Below is a small trained network, with its code and all its weights. Each question gives an input and a class and asks what happens when units are switched off, that is, made to give their printed mean instead of their output.

import numpy as np


def w(rows, s, z=0):
    codes = np.array(rows[::2]) - 128.0
    scale = np.full(codes.shape[1], s)
    scale[-1] = z or s
    return codes * scale


def norm(h):
    return h / np.sqrt((h * h).mean(-1, keepdims=True) + 1e-5)


def f(y):
    return np.maximum(y, 0)


def log_softmax(a):
    a = a - a.max(-1, keepdims=True)
    return a - np.log(np.exp(a).sum(-1, keepdims=True))


def net(x, mask):
    res = np.array(x, float).reshape(1, 7) / 4 @ E
    u = 0
    for l in range(4):
        y = f(norm(res) @ A[l][:, :-1].T + A[l][:, -1])
        res = res + np.where(mask[u : u + 3], y, B[l][:, -1]) @ B[l][:, :-1]
        u += 3
    return log_softmax(norm(res)[-1] @ U[:, :-1].T + U[:, -1])


A, B = {}, {}
E = w([
[202,145,238,180,120,228,171,26,142,124,149,190],'x0',
[150,164,172,97,125,58,143,228,52,161,104,198],'x1',
[140,100,122,102,161,131,235,101,135,133,125,161],'x2',
[171,147,65,65,57,78,157,186,121,29,104,152],'x3',
[63,101,143,173,160,138,185,138,143,118,172,88],'x4',
[109,105,63,195,151,80,160,179,206,202,118,139],'x5',
[149,132,126,121,254,47,126,169,237,68,20,170],'x6',
],0.0018)
A[0] = w([
[167,151,181,177,116,253,142,51,79,156,195,130,5],'L0N0',
[189,165,172,129,90,173,211,72,81,101,111,184,201],'L0N1',
[162,159,116,71,114,114,81,66,170,37,69,133,40],'L0N2',
],0.0029,0.0012)
B[0] = w([
[104,38,193,107,182,81,110,71,254,116,85,107,237],'L0N0',
[177,119,179,172,99,205,63,78,180,198,135,230,252],'L0N1',
[137,118,111,155,196,121,153,234,78,140,230,66,214],'L0N2',
],0.0038,0.0027)
A[1] = w([
[150,137,93,150,215,51,109,158,178,122,2,150,254],'L1N0',
[85,92,95,158,97,215,191,56,127,145,179,121,157],'L1N1',
[107,166,157,220,148,147,153,121,141,217,107,128,13],'L1N2',
],0.0033,0.00072)
B[1] = w([
[119,24,187,78,86,146,127,49,218,148,173,71,254],'L1N0',
[90,46,128,55,213,30,219,158,184,108,135,87,194],'L1N1',
[145,105,87,58,111,81,147,194,110,104,189,2,177],'L1N2',
],0.0034,0.0037)
A[2] = w([
[169,156,140,206,116,163,78,140,74,217,152,196,252],'L2N0',
[166,165,101,153,149,80,191,148,227,88,76,187,79],'L2N1',
[28,135,86,255,141,125,103,147,68,185,183,79,193],'L2N2',
],0.0026,0.00031)
B[2] = w([
[215,226,119,198,136,232,140,215,143,181,125,204,221],'L2N0',
[75,121,226,147,222,135,106,48,157,187,164,111,253],'L2N1',
[217,223,120,135,135,202,34,253,93,121,149,250,218],'L2N2',
],0.0035,0.0014)
A[3] = w([
[85,115,70,85,142,51,165,214,120,129,210,36,150],'L3N0',
[203,173,106,127,164,155,3,106,130,48,86,163,94],'L3N1',
[59,136,122,138,173,146,27,62,201,132,131,182,254],'L3N2',
],0.0027,0.00069)
B[3] = w([
[148,139,78,71,179,97,228,155,3,46,108,175,254],'L3N0',
[116,173,49,141,57,137,195,108,54,172,76,148,175],'L3N1',
[171,70,141,137,118,144,108,112,190,178,225,196,228],'L3N2',
],0.0042,0.0032)
U = w([
[119,56,184,121,151,126,117,43,236,148,161,103,174],'0',
[177,208,143,166,91,188,85,153,109,169,133,208,115],'1',
[117,113,74,78,169,67,197,185,82,85,142,109,144],'2',
[82,218,82,156,66,140,85,109,80,74,62,61,83],'3',
[49,229,134,247,102,98,121,58,139,97,1,54,3],'4',
],0.0083,0.0058)

Each question gives the input, the list of numbers given to net, and the class t.
The units are the neurons (one row each of A and B). Each row of codes is followed by its name. A weight is (code - 128) times the scale printed after its matrix; where a second scale follows, it is the last column's (A, B and U).
mask holds one flag per neuron, layer by layer. A switched-off neuron (its flag False) gives its mean, the last column of its row in B, instead of its output. The means were averaged over made-up inputs and are rounded, as every weight is.
A unit's drop is (log p(t) with every unit on - log p(t) with that unit switched off) / (log p(t) with every unit on - log p(t) with every unit switched off).
The circuit of an input: a set's keep is (log p(t) with only the set's units on - log p(t) with every unit switched off) / (log p(t) with every unit on - log p(t) with every unit switched off). Starting from all 12 units, units are removed one at a time, each time the one whose removal leaves the highest keep (on an exact tie, the one counted first), for as long as the keep stays at least 0.8.
circuit, biggest first: the units of the circuit, biggest drop first
k most important neurons: the k neurons with the biggest drops, biggest first
top k neurons in layer l: the k neurons of layer l with the biggest drops, biggest first
drop of u: that unit's drop, to one decimal
input [-6,-6,-5,4,-4,0,-1], class 3: most important neuron -> [L0N0]
input [-4,-3,-8,1,6,-6,1], class 3: circuit, biggest first -> [L1N1, L1N0]
input [6,1,6,1,-6,0,3], class 1: circuit, biggest first -> [L0N1, L2N0]
input [-6,4,-5,1,0,6,-8], class 1: 2 most important neurons -> [L2N2, L1N1]
input [-5,2,-8,3,-6,8,4], class 0: 2 most important neurons -> [L1N0, L1N2]
input [-1,7,-7,-7,0,8,2], class 2: circuit, biggest first -> [L1N2, L3N0]
input [1,5,-6,-7,0,5,-8], class 2: circuit, biggest first -> [L1N2, L0N1, L3N0]
input [-6,1,1,-7,3,-6,-1], class 1: circuit, biggest first -> [L2N2, L1N0]
input [-7,8,7,-5,-2,0,7], class 0: 2 most important neurons -> [L1N0, L0N2]
input [6,8,7,6,8,-3,6], class 0: 2 most important neurons -> [L2N1, L3N0]
input [7,-4,-8,8,5,-3,3], class 1: 2 most important neurons -> [L1N0, L3N1]
input [-7,7,0,-5,8,-4,-2], class 1: circuit, biggest first -> [L2N2, L1N1]
input [-7,-4,-2,-5,2,-3,-6], class 2: 2 most important neurons -> [L1N1, L3N0]
input [-6,6,8,-3,-8,-3,8], class 0: 2 most important neurons -> [L1N0, L1N2]
input [-5,-6,-7,2,1,3,-6], class 2: circuit, biggest first -> [L3N0]
input [-5,8,-8,-4,-4,-2,8], class 0: top 2 neurons in layer 1 -> [L1N0, L1N2]
input [0,-7,4,7,7,1,0], class 2: top 2 neurons in layer 0 -> [L0N0, L0N1]
input [1,4,1,-8,3,8,-6], class 2: 2 most important neurons -> [L1N2, L3N0]
input [-6,-6,-4,3,1,-1,-1], class 3: top 2 neurons in layer 2 -> [L2N2, L2N1]
input [-6,2,2,-1,2,8,8], class 0: circuit, biggest first -> [L1N0]
input [2,0,0,1,-7,-8,1], class 1: drop of L1N0 -> 0.1
input [-2,5,-3,-3,7,4,-5], class 2: drop of L1N1 -> 0.1
input [-7,5,-6,-4,2,-4,-2], class 1: drop of L1N2 -> 0.2
